Below is a small trained network, with its code and all its weights. Each question gives an input and a class and asks what happens when units are switched off, that is, made to give their printed mean instead of their output.

import numpy as np


def w(rows, s, z=0):
    codes = np.array(rows[::2]) - 128.0
    scale = np.full(codes.shape[1], s)
    scale[-1] = z or s
    return codes * scale


def norm(h):
    return h / np.sqrt((h * h).mean(-1, keepdims=True) + 1e-5)


def f(y):
    return y / 2 * (1 + np.tanh(0.7978845608 * (y + 0.044715 * y**3)))


def log_softmax(a):
    a = a - a.max(-1, keepdims=True)
    return a - np.log(np.exp(a).sum(-1, keepdims=True))


def net(x, mask):
    res = np.array(x, float).reshape(1, 3) / 4 @ E
    u = 0
    for l in range(3):
        y = f(norm(res) @ A[l][:, :-1].T + A[l][:, -1])
        res = res + np.where(mask[u : u + 13], y, B[l][:, -1]) @ B[l][:, :-1]
        u += 13
    return log_softmax(norm(res)[-1] @ U[:, :-1].T + U[:, -1])


A, B = {}, {}
E = w([
[66,136,151,115,83,83,72,112,145,153],'x0',
[179,170,133,135,60,182,122,125,3,194],'x1',
[103,52,138,113,157,136,97,108,37,95],'x2',
],0.0025)
A[0] = w([
[78,77,134,135,119,80,115,123,141,121,94],'L0N0',
[157,207,149,166,117,166,199,122,113,188,100],'L0N1',
[134,141,147,115,164,101,123,146,110,119,103],'L0N2',
[59,85,170,82,116,88,81,107,189,98,93],'L0N3',
[91,168,124,137,96,78,127,105,107,144,135],'L0N4',
[149,95,165,82,93,151,151,102,144,114,121],'L0N5',
[112,120,135,98,148,133,132,76,108,113,77],'L0N6',
[129,101,117,121,119,103,115,172,106,155,65],'L0N7',
[148,74,154,59,123,170,101,141,28,150,78],'L0N8',
[170,138,120,207,140,187,181,154,112,161,68],'L0N9',
[108,172,109,128,152,85,179,171,254,110,149],'L0N10',
[159,102,131,140,225,102,189,179,174,73,54],'L0N11',
[68,57,136,95,207,146,148,62,132,65,4],'L0N12',
],0.0031,0.0014)
B[0] = w([
[189,121,134,106,144,145,92,140,132,183,145],'L0N0',
[117,85,138,25,130,143,151,111,144,131,205],'L0N1',
[156,112,98,154,132,118,122,137,161,145,121],'L0N2',
[147,140,62,80,149,142,101,161,141,210,196],'L0N3',
[92,131,142,98,76,73,124,117,127,163,148],'L0N4',
[131,143,82,134,113,100,124,112,140,107,127],'L0N5',
[167,151,140,146,146,97,95,137,138,96,122],'L0N6',
[117,140,151,136,138,119,125,112,160,97,114],'L0N7',
[115,235,111,208,177,114,120,85,162,142,223],'L0N8',
[158,138,113,52,178,188,116,97,192,158,174],'L0N9',
[76,194,99,222,177,181,103,69,5,156,254],'L0N10',
[118,130,221,195,65,142,170,104,94,144,196],'L0N11',
[183,105,143,84,11,123,151,178,163,64,179],'L0N12',
],0.0026,0.0021)
A[1] = w([
[126,17,158,97,143,63,55,226,149,61,136],'L1N0',
[178,210,123,207,119,139,133,153,88,136,110],'L1N1',
[72,147,145,115,90,168,95,67,98,196,113],'L1N2',
[200,26,138,107,113,132,241,241,146,5,4],'L1N3',
[244,131,106,64,131,140,214,236,181,110,84],'L1N4',
[169,117,156,139,82,176,77,176,51,113,131],'L1N5',
[59,132,182,139,153,55,94,183,183,123,63],'L1N6',
[62,131,152,168,134,59,96,90,108,84,90],'L1N7',
[189,94,75,89,137,127,187,197,45,162,81],'L1N8',
[29,161,164,217,125,85,4,89,155,93,45],'L1N9',
[193,106,122,174,157,130,93,105,60,113,112],'L1N10',
[149,117,143,157,102,123,121,193,97,164,138],'L1N11',
[180,73,96,165,212,163,161,156,192,29,67],'L1N12',
],0.0026,0.0018)
B[1] = w([
[183,131,152,73,80,228,46,57,74,125,184],'L1N0',
[130,45,147,86,183,80,134,131,156,72,217],'L1N1',
[135,141,180,156,124,96,94,228,153,112,248],'L1N2',
[114,173,168,151,81,4,58,204,44,249,165],'L1N3',
[112,169,125,82,129,113,46,119,95,156,146],'L1N4',
[87,106,108,182,144,98,124,130,223,99,190],'L1N5',
[159,129,83,116,161,176,170,134,85,171,122],'L1N6',
[159,145,110,105,93,124,96,142,116,143,150],'L1N7',
[103,103,65,113,186,102,121,153,184,134,146],'L1N8',
[192,131,111,123,142,130,113,193,120,185,215],'L1N9',
[60,115,113,185,160,131,130,156,173,111,181],'L1N10',
[148,83,155,138,159,111,128,133,194,114,142],'L1N11',
[90,175,161,179,38,64,130,142,88,124,176],'L1N12',
],0.0029,0.0013)
A[2] = w([
[90,148,122,112,90,107,140,130,215,165,126],'L2N0',
[99,106,198,166,100,99,51,120,76,77,79],'L2N1',
[129,102,90,188,192,140,203,77,109,54,73],'L2N2',
[89,168,134,203,113,99,187,168,134,109,176],'L2N3',
[138,138,55,94,164,162,159,136,185,164,123],'L2N4',
[119,134,105,130,122,153,99,125,96,178,197],'L2N5',
[172,128,99,23,140,195,106,88,132,80,99],'L2N6',
[116,150,194,67,4,79,149,137,145,152,83],'L2N7',
[72,132,97,175,180,80,73,128,166,152,116],'L2N8',
[205,152,107,116,136,173,155,136,149,106,137],'L2N9',
[169,175,147,86,125,111,157,156,133,142,95],'L2N10',
[145,65,189,156,98,56,100,122,91,73,7],'L2N11',
[129,52,93,60,137,159,85,109,96,112,110],'L2N12',
],0.0041,0.0014)
B[2] = w([
[160,104,132,155,136,145,145,153,77,69,171],'L2N0',
[137,132,53,108,141,91,150,169,140,159,255],'L2N1',
[133,162,241,160,78,198,188,85,164,16,237],'L2N2',
[129,62,144,54,114,158,109,99,153,116,240],'L2N3',
[147,123,89,127,129,59,76,162,50,144,211],'L2N4',
[132,118,97,147,151,92,159,142,157,85,225],'L2N5',
[86,99,145,74,89,132,103,77,209,202,201],'L2N6',
[124,112,164,174,185,188,187,81,149,31,227],'L2N7',
[150,124,107,108,103,82,125,162,64,149,199],'L2N8',
[86,65,137,135,108,96,90,136,169,127,174],'L2N9',
[86,96,155,112,124,125,128,78,159,144,158],'L2N10',
[138,189,62,150,175,87,66,193,102,188,177],'L2N11',
[107,137,198,132,127,156,254,80,185,127,171],'L2N12',
],0.0039,0.002)
U = w([
[127,144,214,184,133,217,194,87,144,1,198],'0',
[143,163,55,169,153,69,96,217,60,171,184],'1',
[111,87,125,44,110,155,112,66,216,235,2],'2',
],0.0084,0.00079)

Each question gives the input, the list of numbers given to net, and the class t.
The units are the neurons (one row each of A and B). Each row of codes is followed by its name. A weight is (code - 128) times the scale printed after its matrix; where a second scale follows, it is the last column's (A, B and U).
mask holds one flag per neuron, layer by layer. A switched-off neuron (its flag False) gives its mean, the last column of its row in B, instead of its output. The means were averaged over made-up inputs and are rounded, as every weight is.
A unit's drop is (log p(t) with every unit on - log p(t) with that unit switched off) / (log p(t) with every unit on - log p(t) with every unit switched off).
most important unit: the unit with the biggest drop
k most important neurons: the k neurons with the biggest drops, biggest first
k most important neurons of layer l: the k neurons of layer l with the biggest drops, biggest first
drop when u is switched off: that unit's drop, to one decimal
input [0,4,-3], class 2: 2 most important neurons of layer 1 -> L1N12, L1N3
input [1,-4,8], class 2: 3 most important neurons -> L1N0, L0N3, L2N12
input [7,0,-8], class 1: most important unit -> L0N10
input [0,-8,3], class 1: 2 most important neurons -> L1N12, L0N12
input [-7,6,0], class 2: 4 most important neurons of layer 0 -> L0N9, L0N10, L0N1, L0N11
input [8,0,-8], class 1: 2 most important neurons of layer 2 -> L2N2, L2N12
input [-6,1,0], class 2: 3 most important neurons of layer 1 -> L1N4, L1N3, L1N8
input [3,1,0], class 0: 2 most important neurons -> L0N10, L2N7
input [1,-7,6], class 2: 3 most important neurons -> L1N0, L0N3, L2N12
input [0,8,1], class 0: 2 most important neurons -> L0N3, L1N3
input [-6,-5,1], class 1: 2 most important neurons -> L1N3, L0N12
input [6,1,1], class 1: 3 most important neurons -> L0N1, L0N12, L2N2
input [-5,1,0], class 2: 2 most important neurons -> L0N10, L1N4
input [7,6,-1], class 0: most important unit -> L2N7
input [6,8,0], class 0: 2 most important neurons -> L2N7, L0N10
input [5,1,-2], class 0: 2 most important neurons -> L2N7, L0N8
input [2,0,3], class 2: 3 most important neurons -> L0N10, L1N0, L0N12
input [6,2,-4], class 0: drop when L2N7 is switched off -> 0.7
input [-7,-5,3], class 1: drop when L1N3 is switched off -> 1.8
input [-4,8,3], class 0: drop when L1N0 is switched off -> 0.0
input [3,-2,7], class 2: most important unit -> L1N0
input [-7,4,-7], class 2: drop when L2N6 is switched off -> 0.1
